Here is a tiny trained network, its code and every weight. The questions are about switching its units off for an input and a class, where a switched-off unit gives its printed mean instead of its output.

import numpy as np


def w(rows, s, z=0):
    codes = np.array(rows[::2]) - 128.0
    scale = np.full(codes.shape[1], s)
    scale[-1] = z or s
    return codes * scale


def norm(h):
    return h / np.sqrt((h * h).mean(-1, keepdims=True) + 1e-5)


def f(y):
    return y / 2 * (1 + np.tanh(0.7978845608 * (y + 0.044715 * y**3)))


def log_softmax(a):
    a = a - a.max(-1, keepdims=True)
    return a - np.log(np.exp(a).sum(-1, keepdims=True))


def net(x, mask):
    res = np.array(x, float).reshape(1, 4) / 4 @ E
    u = 0
    for l in range(2):
        y = f(norm(res) @ A[l][:, :-1].T + A[l][:, -1])
        res = res + np.where(mask[u : u + 9], y, B[l][:, -1]) @ B[l][:, :-1]
        u += 9
    return log_softmax(norm(res)[-1] @ U[:, :-1].T + U[:, -1])


A, B = {}, {}
E = w([
[200,152,121,78,142,159,36,134,137,88],'x0',
[65,104,134,2,73,116,83,162,194,193],'x1',
[10,237,234,64,125,178,170,85,210,92],'x2',
[90,126,203,169,243,76,215,50,190,126],'x3',
],0.0009)
A[0] = w([
[81,113,159,142,120,95,184,129,153,139,76],'0.n0',
[159,5,75,114,74,63,58,206,114,213,121],'0.n1',
[69,45,145,148,128,40,176,155,178,199,1],'0.n2',
[114,203,181,182,187,188,192,36,130,108,69],'0.n3',
[85,154,157,32,79,152,88,153,201,118,76],'0.n4',
[116,70,158,67,228,45,141,77,213,161,129],'0.n5',
[239,120,69,119,183,148,18,111,98,46,107],'0.n6',
[192,106,102,241,181,111,186,110,35,51,124],'0.n7',
[141,133,163,129,114,161,101,137,136,143,55],'0.n8',
],0.0026,0.0018)
B[0] = w([
[136,100,88,90,103,138,96,133,103,183,130],'0.n0',
[69,56,106,124,119,24,177,174,147,5,252],'0.n1',
[46,154,18,13,98,170,143,69,35,138,138],'0.n2',
[80,63,41,71,128,76,151,161,96,51,190],'0.n3',
[188,156,200,208,197,141,75,96,189,154,180],'0.n4',
[56,85,66,181,194,58,223,50,110,118,204],'0.n5',
[100,173,241,55,66,178,74,134,192,239,218],'0.n6',
[120,113,131,151,223,77,150,53,229,203,229],'0.n7',
[134,137,132,139,136,147,128,129,122,133,105],'0.n8',
],0.0019,0.0022)
A[1] = w([
[157,114,126,106,128,142,121,107,133,209,5],'1.n0',
[82,115,109,93,199,94,187,49,134,159,96],'1.n1',
[237,214,175,126,165,253,53,71,141,228,108],'1.n2',
[196,54,78,233,194,53,172,140,103,172,162],'1.n3',
[64,100,93,37,159,98,132,90,168,80,193],'1.n4',
[118,217,212,154,88,255,114,154,143,203,110],'1.n5',
[193,218,124,157,164,230,138,105,67,3,54],'1.n6',
[164,94,104,127,56,114,68,194,108,226,138],'1.n7',
[175,147,128,142,155,151,143,98,121,170,36],'1.n8',
],0.0029,0.0022)
B[1] = w([
[98,108,115,109,142,146,155,148,118,113,88],'1.n0',
[80,141,162,157,142,102,160,71,141,170,234],'1.n1',
[104,195,2,242,38,178,127,184,1,197,208],'1.n2',
[85,244,198,152,155,162,115,76,172,172,245],'1.n3',
[176,197,171,183,144,176,113,130,126,161,254],'1.n4',
[189,174,66,224,114,126,77,130,94,196,190],'1.n5',
[110,192,199,143,242,150,190,145,155,130,116],'1.n6',
[130,131,198,123,184,92,137,57,189,107,170],'1.n7',
[88,90,104,93,96,89,145,112,122,121,95],'1.n8',
],0.0031,0.0024)
U = w([
[250,61,39,32,158,246,188,155,4,62,3],'0',
[20,10,7,24,21,32,243,216,8,30,107],'1',
[30,228,238,228,245,69,227,6,226,208,222],'2',
[248,238,5,241,6,253,13,228,5,241,209],'3',
[247,10,228,4,52,35,4,224,250,20,169],'4',
[104,27,52,9,117,238,214,49,4,161,15],'5',
[183,140,174,38,220,245,221,227,78,12,27],'6',
],0.0047,0.0045)

Each question gives the input, the list of numbers given to net, and the class t.
The units are the neurons (one row each of A and B). Each row of codes is followed by its name. A weight is (code - 128) times the scale printed after its matrix; where a second scale follows, it is the last column's (A, B and U).
mask holds one flag per neuron, layer by layer. A switched-off neuron (its flag False) gives its mean, the last column of its row in B, instead of its output. The means were averaged over made-up inputs and are rounded, as every weight is.
A unit's drop is (log p(t) with every unit on - log p(t) with that unit switched off) / (log p(t) with every unit on - log p(t) with every unit switched off).
The circuit of an input: a set's keep is (log p(t) with only the set's units on - log p(t) with every unit switched off) / (log p(t) with every unit on - log p(t) with every unit switched off). Starting from the 12 units with the biggest drops (on a tie, the unit counted first), units are removed one at a time, each time the one whose removal leaves the highest keep (on an exact tie, the one counted first), for as long as the keep stays at least 0.8.
units of the circuit, in order: the units of the circuit, biggest drop first
k most important neurons: the k neurons with the biggest drops, biggest first
k most important neurons of layer l: the k neurons of layer l with the biggest drops, biggest first
drop of u: that unit's drop, to one decimal
input [3,-6,2,-2], class 3: most important neuron	(0.n6)
input [-6,6,-8,-8], class 4: units of the circuit, in order	(1.n2 1.n7)
input [6,6,2,4], class 3: units of the circuit, in order	(0.n1 1.n2)
input [-1,-5,-7,-5], class 2: units of the circuit, in order	(1.n3 0.n7)
input [-7,0,2,-6], class 4: units of the circuit, in order	(1.n2 0.n5 1.n3)
input [0,5,6,1], class 3: 2 most important neurons	(0.n1 0.n4)
input [8,0,-7,-6], class 4: 2 most important neurons	(0.n1 1.n7)
input [3,-1,-1,2], class 3: 3 most important neurons	(0.n6 0.n1 1.n2)
input [-7,4,-1,-2], class 1: 3 most important neurons of layer 0	(0.n7 0.n2 0.n1)
input [-1,8,3,-1], class 3: 2 most important neurons	(0.n4 0.n3)
input [6,5,-2,2], class 4: 3 most important neurons	(0.n1 0.n7 1.n3)
input [-2,4,-4,-2], class 4: 2 most important neurons of layer 0	(0.n5 0.n3)
input [-5,4,-8,-7], class 4: 2 most important neurons of layer 1	(1.n2 1.n7)
input [-7,7,-5,-5], class 1: units of the circuit, in order	(0.n1)
input [7,-6,0,2], class 3: 2 most important neurons	(0.n6 1.n2)
input [0,3,3,0], class 3: 2 most important neurons	(0.n1 0.n4)
input [7,6,-3,2], class 4: 2 most important neurons of layer 0	(0.n1 0.n7)
input [2,5,0,-5], class 4: drop of 0.n1	1.1
input [-4,3,8,-2], class 3: drop of 0.n6	0.0
input [4,2,-3,-8], class 4: drop of 0.n1	0.6
